Below are the code and all the weights of a small trained network. Each question names an input and a class and asks about switching units off, where a switched-off unit gives its printed mean instead of its output.

import numpy as np


def w(rows, s, z=0):
    codes = np.array(rows[::2]) - 128.0
    scale = np.full(codes.shape[1], s)
    scale[-1] = z or s
    return codes * scale


def f(y):
    return y / 2 * (1 + np.tanh(0.7978845608 * (y + 0.044715 * y**3)))


def log_softmax(a):
    a = a - a.max(-1, keepdims=True)
    return a - np.log(np.exp(a).sum(-1, keepdims=True))


def net(x, mask):
    res = np.array(x, float).reshape(1, 7) / 4 @ E
    y = f(res @ A[0][:, :-1].T + A[0][:, -1])
    res = res + np.where(mask, y, B[0][:, -1]) @ B[0][:, :-1]
    return log_softmax(res[-1] @ U[:, :-1].T + U[:, -1])


A, B = {}, {}
E = w([
[106,230,243,129],'x0',
[7,185,81,23],'x1',
[129,128,129,128],'x2',
[127,127,128,128],'x3',
[125,169,39,254],'x4',
[43,38,150,214],'x5',
[129,128,127,127],'x6',
],0.0077)
A[0] = w([
[168,153,120,95,42],'N1',
[57,95,148,192,57],'N2',
[144,16,12,102,131],'N3',
[199,96,34,77,138],'N4',
[188,111,162,167,74],'N5',
[1,161,74,73,119],'N6',
[73,132,109,92,94],'N7',
[196,53,162,187,136],'N8',
[106,163,86,196,1],'N9',
[85,230,243,183,93],'N10',
[34,59,165,171,104],'N11',
[73,11,181,190,130],'N12',
[126,145,127,145,54],'N13',
[64,163,116,112,127],'N14',
[209,47,221,145,131],'N15',
[237,197,71,82,92],'N16',
[165,70,118,138,92],'N17',
[181,188,128,102,59],'N18',
[146,71,75,108,152],'N19',
[143,115,141,107,55],'N20',
[134,181,65,185,31],'N21',
[132,236,63,235,24],'N22',
[198,151,183,193,68],'N23',
[154,207,178,148,127],'N24',
[163,133,138,143,151],'N25',
[211,186,97,84,111],'N26',
[154,55,200,29,102],'N27',
[134,134,80,154,61],'N28',
],0.011,0.0024)
B[0] = w([
[152,113,142,165,149],'N1',
[117,137,164,169,187],'N2',
[117,229,153,33,255],'N3',
[108,194,160,124,212],'N4',
[137,120,73,158,177],'N5',
[143,111,18,205,238],'N6',
[150,128,87,143,166],'N7',
[126,141,48,154,228],'N8',
[137,88,139,95,166],'N9',
[108,237,148,4,218],'N10',
[151,120,203,204,213],'N11',
[125,124,190,179,240],'N12',
[130,125,137,128,123],'N13',
[130,139,80,154,172],'N14',
[120,107,77,133,232],'N15',
[121,110,177,226,217],'N16',
[119,154,105,120,170],'N17',
[123,125,157,166,169],'N18',
[110,171,132,78,185],'N19',
[128,108,130,126,131],'N20',
[143,63,142,102,172],'N21',
[153,36,160,56,207],'N22',
[118,148,44,145,189],'N23',
[109,195,135,122,178],'N24',
[127,145,107,139,146],'N25',
[107,103,161,201,199],'N26',
[159,29,154,45,226],'N27',
[127,105,128,97,149],'N28',
],0.022,0.01)
U = w([
[111,187,136,91,252],'0',
[148,101,13,168,86],'1',
[132,109,206,214,62],'2',
[177,1,136,59,77],'3',
],0.01,0.0044)

Each question gives the input, the list of numbers given to net, and the class t.
The units are the neurons (one row each of A and B). Each row of codes is followed by its name. A weight is (code - 128) times the scale printed after its matrix; where a second scale follows, it is the last column's (A, B and U).
mask holds one flag per neuron, in row order. A switched-off neuron (its flag False) gives its mean, the last column of its row in B, instead of its output. The means were averaged over made-up inputs and are rounded, as every weight is.
A unit's drop is (log p(t) with every unit on - log p(t) with that unit switched off) / (log p(t) with every unit on - log p(t) with every unit switched off).
The circuit of an input: a set's keep is (log p(t) with only the set's units on - log p(t) with every unit switched off) / (log p(t) with every unit on - log p(t) with every unit switched off). Starting from the 12 units with the biggest drops (on a tie, the unit counted first), units are removed one at a time, each time the one whose removal leaves the highest keep (on an exact tie, the one counted first), for as long as the keep stays at least 0.8.
units of the circuit, in order: the units of the circuit, biggest drop first
k most important neurons: the k neurons with the biggest drops, biggest first
drop when u is switched off: that unit's drop, to one decimal
input [5,-3,6,3,6,-4,-6], class 3: units of the circuit, in order => [N22]
input [1,0,-4,3,3,2,1], class 3: units of the circuit, in order => [N16 N3 N4 N6]
input [-5,-1,5,-8,6,2,7], class 3: 3 most important neurons => [N22 N21 N10]
input [-6,6,1,-7,6,7,2], class 2: 2 most important neurons => [N11 N10]
input [2,5,4,0,-4,0,5], class 1: 2 most important neurons => [N6 N22]
input [7,-3,-2,-7,7,6,-2], class 0: 2 most important neurons => [N10 N27]
input [-5,-6,-6,-3,2,-7,-4], class 2: 2 most important neurons => [N16 N6]
input [-5,3,-7,-7,-4,-6,-1], class 2: 2 most important neurons => [N16 N10]
input [7,-8,3,-1,-5,-8,-4], class 1: 3 most important neurons => [N23 N15 N3]
input [-5,-4,6,-2,-5,-1,6], class 0: 4 most important neurons => [N3 N22 N4 N6]
input [-5,1,-4,7,-7,1,-6], class 3: 2 most important neurons => [N27 N10]
input [-3,-5,2,-7,-8,-8,8], class 2: 3 most important neurons => [N16 N26 N4]
input [-6,2,-2,7,6,-4,-2], class 0: 3 most important neurons => [N3 N4 N27]
input [5,8,-7,-6,2,1,-3], class 1: units of the circuit, in order => [N6]
input [-7,6,7,-3,4,6,-5], class 0: 2 most important neurons => [N3 N16]
input [0,4,8,0,4,2,5], class 1: 2 most important neurons => [N27 N6]
input [6,-6,-4,-4,-3,6,-5], class 0: 2 most important neurons => [N10 N6]
input [-7,-7,7,1,-6,-7,5], class 0: drop when N6 is switched off => 3.0
input [4,-5,-6,-6,-2,-8,-1], class 2: drop when N16 is switched off => 0.2
input [-7,1,1,7,1,-4,4], class 0: drop when N13 is switched off => 0.0
input [5,-1,8,3,6,2,7], class 3: drop when N4 is switched off => 0.2
input [0,-7,-4,-1,1,-6,5], class 1: units of the circuit, in order => [N23]
